Below are the code and all the weights of a small trained network. Each question names an input and a class and asks about switching units off, where a switched-off unit gives its printed mean instead of its output.

import numpy as np


def w(rows, s, z=0):
    codes = np.array(rows[::2]) - 128.0
    scale = np.full(codes.shape[1], s)
    scale[-1] = z or s
    return codes * scale


def f(y):
    return y / 2 * (1 + np.tanh(0.7978845608 * (y + 0.044715 * y**3)))


def log_softmax(a):
    a = a - a.max(-1, keepdims=True)
    return a - np.log(np.exp(a).sum(-1, keepdims=True))


def net(x, mask):
    res = np.array(x, float).reshape(1, 4) / 4 @ E
    y = f(res @ A[0][:, :-1].T + A[0][:, -1])
    res = res + np.where(mask, y, B[0][:, -1]) @ B[0][:, :-1]
    return log_softmax(res[-1] @ U[:, :-1].T + U[:, -1])


A, B = {}, {}
E = w([
[234,116,151,205],'x0',
[85,88,85,185],'x1',
[67,254,184,178],'x2',
[119,33,210,137],'x3',
],0.0084)
A[0] = w([
[117,176,145,162,33],'n0',
[153,166,42,132,76],'n1',
[139,76,41,140,147],'n2',
[163,89,93,68,104],'n3',
[164,108,109,208,154],'n4',
[130,92,194,120,86],'n5',
[203,203,65,110,104],'n6',
[97,122,121,72,60],'n7',
[136,174,34,113,77],'n8',
[119,165,120,156,5],'n9',
[167,176,49,109,72],'n10',
[178,98,83,103,69],'n11',
[59,121,111,82,123],'n12',
[103,198,188,173,89],'n13',
[69,113,105,209,185],'n14',
[63,115,103,61,9],'n15',
[210,146,169,159,81],'n16',
[108,79,181,141,21],'n17',
[140,146,27,145,153],'n18',
[189,174,176,62,207],'n19',
[66,133,132,79,114],'n20',
[110,73,196,142,2],'n21',
[151,104,171,103,228],'n22',
[136,85,182,117,249],'n23',
[159,94,75,107,97],'n24',
[177,106,110,244,220],'n25',
[175,109,155,13,161],'n26',
[179,141,94,191,67],'n27',
[51,117,109,85,138],'n28',
[213,144,148,172,24],'n29',
[100,159,148,151,29],'n30',
[145,84,81,123,89],'n31',
[127,79,205,129,94],'n32',
],0.011,0.0033)
B[0] = w([
[183,171,220,148,159],'n0',
[44,17,205,161,181],'n1',
[160,222,143,243,210],'n2',
[185,226,199,163,200],'n3',
[184,115,41,60,201],'n4',
[52,107,162,115,170],'n5',
[29,44,149,151,217],'n6',
[212,98,116,90,153],'n7',
[85,47,160,118,192],'n8',
[172,89,209,157,136],'n9',
[51,22,209,172,188],'n10',
[197,177,188,168,181],'n11',
[202,86,64,40,191],'n12',
[232,206,162,179,218],'n13',
[162,229,61,214,190],'n14',
[196,65,98,81,180],'n15',
[212,62,50,29,202],'n16',
[50,89,207,165,160],'n17',
[46,90,158,205,195],'n18',
[1,191,17,177,210],'n19',
[214,116,90,49,182],'n20',
[39,41,215,163,171],'n21',
[65,153,99,188,193],'n22',
[63,136,101,159,214],'n23',
[179,214,195,166,181],'n24',
[148,115,33,46,255],'n25',
[162,207,86,198,223],'n26',
[119,43,96,62,175],'n27',
[204,82,55,61,199],'n28',
[207,66,89,17,193],'n29',
[212,137,205,114,144],'n30',
[184,234,169,163,173],'n31',
[37,88,158,131,191],'n32',
],0.0065,0.007)
U = w([
[235,63,64,55,69],'0',
[254,194,214,210,30],'1',
[72,31,185,165,44],'2',
[125,172,23,186,251],'3',
],0.0088,0.0035)

Each question gives the input, the list of numbers given to net, and the class t.
The units are the neurons (one row each of A and B). Each row of codes is followed by its name. A weight is (code - 128) times the scale printed after its matrix; where a second scale follows, it is the last column's (A, B and U).
mask holds one flag per neuron, in row order. A switched-off neuron (its flag False) gives its mean, the last column of its row in B, instead of its output. The means were averaged over made-up inputs and are rounded, as every weight is.
A unit's drop is (log p(t) with every unit on - log p(t) with that unit switched off) / (log p(t) with every unit on - log p(t) with every unit switched off).
The circuit of an input: a set's keep is (log p(t) with only the set's units on - log p(t) with every unit switched off) / (log p(t) with every unit on - log p(t) with every unit switched off). Starting from the 12 units with the biggest drops (on a tie, the unit counted first), units are removed one at a time, each time the one whose removal leaves the highest keep (on an exact tie, the one counted first), for as long as the keep stays at least 0.8.
circuit, biggest first: the units of the circuit, biggest drop first
top k neurons: the k neurons with the biggest drops, biggest first
drop when u is switched off: that unit's drop, to one decimal
input [7,-7,4,0], class 0: top 2 neurons => (n16; n29)
input [-5,-8,-6,4], class 3: circuit, biggest first => (n19; n26)
input [-7,-8,-4,3], class 3: top 3 neurons => (n26; n19; n16)
input [7,-7,-8,2], class 1: top 4 neurons => (n3; n11; n24; n26)
input [4,3,-8,-7], class 1: circuit, biggest first => (n2; n11)
input [7,-7,2,1], class 0: circuit, biggest first => (n16)
input [-3,-4,-7,-8], class 2: circuit, biggest first => (n10; n1)
input [6,-2,5,6], class 0: circuit, biggest first => (n16; n29)
input [4,0,1,5], class 2: circuit, biggest first => (n21; n32)
input [-1,3,5,5], class 1: circuit, biggest first => (n13; n19)
input [-7,-7,0,-7], class 0: top 2 neurons => (n20; n12)
input [-8,4,-2,8], class 0: top 3 neurons => (n28; n12; n20)
input [7,-4,-8,0], class 1: top 4 neurons => (n3; n11; n24; n2)
input [-2,-8,4,7], class 3: circuit, biggest first => (n19)
input [4,-1,-3,5], class 2: top 2 neurons => (n21; n32)
input [7,0,7,-1], class 0: top 3 neurons => (n16; n25; n29)
input [-2,-7,5,4], class 3: top 2 neurons => (n19; n3)
input [4,7,-4,3], class 3: top 2 neurons => (n25; n2)
input [-7,1,-8,4], class 1: top 2 neurons => (n3; n2)
input [6,4,0,5], class 0: circuit, biggest first => (n25)
input [0,-5,-3,5], class 2: drop when n27 is switched off => -0.1
input [-3,5,-3,-5], class 2: drop when n1 is switched off => 0.3
input [0,8,-8,-7], class 1: drop when n2 is switched off => 0.3
input [1,8,-4,4], class 3: drop when n19 is switched off => -0.1
